Each row is followed by its class.
[6, -1, 0, -6, -12, -10, 5, -3, -8, 21, 6, -5, 4, 20, 4, -6, -19, -10, 25, -27, -4, -2, 12, -3, 41, 5, -5] : (35)
[2, -3, 2, -9, -18, -15, 3, -2, -2, 5, -8, 1, 9, 28, 11, -5, -9, -7, 18, -12, -8, 1, 5, 8, 12, -3, -5] : (35)
[11, 0, 12, -11, -5, -9, 12, 2, -3, 7, 7, -8, 15, 17, 5, -6, -26, -12, 17, -14, -12, 2, 8, -4, 22, -7, -7] : (35)
[3, 0, -3, -1, -1, 12, 5, 3, 0, 11, -7, -5, -6, 10, 10, -4, -1, -4, 5, -10, 3, -3, -16, 6, 15, -4, -2] : (43)
[0, 2, 8, -3, -11, -5, 10, -1, -3, 0, 5, -8, 0, 17, 6, -6, -9, -8, 17, -29, -9, -7, 7, 5, 35, -1, -11] : (43)
[10, -1, 13, -26, -12, 1, 23, 3, -3, -7, -1, -27, 16, 34, 12, -3, -42, -14, 34, -16, -21, -6, 2, -13, 41, -10, -11] : (43)
[17, -3, 7, -9, -9, 8, 21, -2, -1, 12, 3, -20, 8, 9, 15, -16, -31, -28, -6, -12, -9, -5, 2, 0, 39, -6, -4] : (43)
[4, -1, 7, -7, -10, 6, 22, 2, 12, 7, -5, -26, 9, 14, 14, -3, -51, -10, 13, 6, -14, 10, 3, -6, 31, -5, 10] : (41)
[4, 3, 1, -7, -1, 7, 4, -1, -7, -5, -2, -22, 9, 17, 5, -3, -9, -4, 10, -12, 5, -14, 1, -5, 8, 0, -9] : (43)
[-8, 3, 3, 0, -6, -6, -6, -2, -5, 5, -8, 0, -7, -1, 11, 4, -3, -14, -4, 11, -2, 9, -2, 3, 2, 5, 5] : (41)
[2, -5, 6, 2, 9, 2, 7, -6, 7, 11, 4, -26, -3, 11, 6, -12, -15, -15, -2, 13, -1, 6, 0, -13, 48, 11, 5] : (43)
[7, 1, 1, -5, 1, 17, 13, -3, -8, 6, 6, -9, -3, 1, -3, -8, -10, -13, 2, -3, 1, -6, 1, 0, 22, 2, -4] : (43)
[1, -9, 3, -6, -16, -7, 8, 2, -8, 4, -6, -22, 2, 4, 14, -9, -29, -5, 11, -5, -13, 5, 3, 2, 43, -10, 5] : (41)
[-6, 6, 1, 1, -5, 5, -5, 0, -6, -8, 11, 19, 9, -16, -4, 3, 6, -7, 7, 0, 11, 5, -7, 9, -36, -16, -12] : (41)
[3, -2, 3, 4, 4, -7, 2, 3, -3, -5, -1, -15, -2, 2, 5, 5, -10, -8, 0, -5, -1, -9, -5, -3, 19, 2, -1] : (35)
[-2, -6, 1, -7, -6, -1, 7, -3, 4, -2, -12, -8, 5, 21, 7, -10, -7, 2, 17, -13, -6, -5, -2, -6, 21, -5, -12] : (41)
[16, -5, 2, 0, 17, 4, 17, -2, -2, 4, 11, -16, -3, -2, 2, -7, -5, -9, 3, -3, -14, -5, 4, 0, 21, -16, -2] : (43)
[0, 7, 4, -5, -11, -9, 6, 0, -7, -5, 3, -5, -1, 4, -3, -4, -5, 9, 25, -15, 4, 14, -4, 11, 0, -1, -16] : (35)
[0, -8, 3, -16, -11, -16, 17, 9, -13, -11, 1, -6, 18, 17, 0, -9, -1, 5, 10, -7, -4, -7, 7, 13, 7, -7, -20] : (43)
[8, 3, 4, -11, -12, -3, 10, -4, -7, 7, 10, -12, 12, 13, 12, -1, -26, -18, 7, -11, 4, -5, -2, 3, 33, -3, 0] : (43)
[-8, -3, 10, 5, -9, -7, -2, 6, -3, 7, 3, -8, -3, 10, 7, -6, -10, 1, -4, -1, 7, 3, 3, 8, 21, 5, 7] : (35)
[8, 4, 5, -23, -6, -11, 19, 3, -4, -3, -5, 1, 13, -15, 4, 2, -7, 2, 7, -10, -10, -1, 3, 13, 11, -23, -4] : (41)
[3, 6, 9, -7, -7, -20, -4, 3, -9, 4, -2, -4, -5, 3, -1, -1, -11, -5, -1, -5, 2, 5, 8, 2, 3, -6, -1] : (41)
[15, -1, 12, -14, -2, -5, 33, 1, 0, -8, 0, 3, 24, -29, 8, -11, -16, -2, 8, -4, -13, 0, 0, 7, 31, -8, -6] : (43)
[9, -6, 8, -4, -4, -8, 4, -3, -4, 0, 1, -6, 3, -15, 4, -5, 1, 0, 1, -5, -8, -5, 2, 3, 17, -3, 7] : (35)
[6, 5, 6, -14, -3, 9, 11, -2, -3, 3, 5, -1, 9, -9, 2, -6, 1, -7, 8, -11, -7, 1, 6, 6, -15, -11, -9] : (41)
[-8, -1, 0, -18, -22, -15, 7, 0, -7, 3, -6, 3, 18, 41, 10, -12, -27, -3, 29, -14, -11, 9, 5, 4, 20, -7, -6] : (41)
[11, 4, 5, -12, -7, -3, 31, 7, -9, -14, -1, -11, 9, 1, 4, -2, -8, -1, 8, -15, -12, 0, 3, 3, 10, -7, -8] : (43)
[6, -2, 6, 1, -5, -3, 5, -1, 2, 10, 0, 6, 9, -1, 8, -4, -24, -7, -2, -7, -4, -6, 4, -1, 26, -3, 7] : (43)
[-7, -7, -10, 1, -6, -11, 4, 1, -16, -1, 19, 3, -6, 8, 0, -7, 9, -2, 5, 4, -2, 2, 4, 13, 21, 1, -10] : (43)
[10, -6, 5, -12, -11, -7, -12, -3, -10, -3, -2, -8, 9, 21, 5, -9, -7, -15, 3, -1, 1, -10, -6, 2, 18, -4, -5] : (35)
[-6, 13, -5, -12, -8, 7, 8, 1, -12, -4, -15, 0, 5, 8, 9, -5, -4, -16, 9, -16, -18, 39, 0, 9, 17, -5, -8] : (35)
[9, -2, 8, -2, -13, -12, 10, 6, -4, -1, -5, -2, 9, 12, 3, -8, -15, 2, 16, -23, -12, 2, 6, 11, 23, -5, -11] : (35)
[9, -2, 9, -11, -5, -13, 29, -7, -15, 5, 4, -16, 16, 19, 10, -14, -18, -19, 14, -22, -19, -7, 7, -1, 54, -7, -13] : (35)
[2, 2, 4, -8, -1, -7, 5, 7, -14, 4, -3, 4, 8, 14, 0, -4, -23, -14, 15, -4, 2, -1, 1, 4, 20, -16, -1] : (41)

Each row is followed by its class. Each block has new classes.
[6, -5, 6, -4, -5, -2, -4, 1, 4, -9, 2, 4, 4, 4, -3, -8, 7, -2, -7, 5, -2, -2, 2, -1, -1, 4, -1] : J61
[4, -15, 2, 10, -1, -2, -14, 5, 23, 15, 3, 7, 0, 7, -3, -23, 11, -3, -13, 4, 2, 10, 2, 1, -8, 0, -21] : J575
[2, 5, 0, 1, -5, 1, 1, 3, -18, -11, 1, -4, 1, 1, 0, -10, 0, -1, -2, 7, -3, 7, -3, -7, 3, 1, 3] : J61
[2, -1, -1, 7, -3, -2, -3, 0, 5, 7, 1, 2, -1, 3, 1, -14, 4, 0, -5, 4, -1, 3, -2, -4, -3, -1, -11] : J575
[-1, -15, -1, 0, 5, -1, -7, 2, 11, 15, -1, 0, 6, -1, -1, -3, -1, 2, 0, 1, 4, 1, 0, 2, -4, 0, -3] : J575
[-4, -21, -1, -8, 4, 1, -12, 3, 11, 16, -4, 4, 4, 0, 5, -6, 2, 4, 0, 7, 3, 3, -1, 1, -7, 1, 5] : J575
[7, -4, 5, -5, -23, -6, -4, 0, -25, -11, 0, 2, -7, -10, 0, -30, -6, 0, 1, 13, 2, 2, -3, -18, -8, 2, -19] : J575
[2, -2, 1, 9, 2, 2, -4, 3, 10, 1, 2, 3, 4, 11, -4, -13, 13, -2, -12, 4, -3, 6, 0, 2, -2, -3, -3] : J588
[2, -2, 0, 6, -1, 0, -4, 1, 7, 9, 2, 4, -1, 4, -3, -15, 4, -2, -6, -1, 0, 5, 0, 0, -2, 1, -13] : J61
[2, -8, 6, -7, -6, -2, -5, 2, 1, -5, -1, 4, 2, 0, -2, -3, 2, -1, -2, 4, 3, -3, 3, -1, -3, 0, 0] : J588
[5, 4, -1, 20, 1, 0, -10, 0, 13, 11, 5, 0, -1, 12, -2, -32, 14, -3, -15, 4, -5, 12, 2, -2, -2, -1, -18] : J588
[6, -3, 7, -10, -13, 0, -1, 1, -13, -17, 0, 3, 3, 2, -4, -11, 6, 0, -5, 11, -1, 0, 0, -5, -8, 1, -1] : J61
[0, -13, -1, 2, 0, 0, -10, 2, 18, 15, 1, 5, -1, 4, -3, -19, 4, 0, -7, 5, 2, 5, -1, 1, -7, 0, -6] : J575
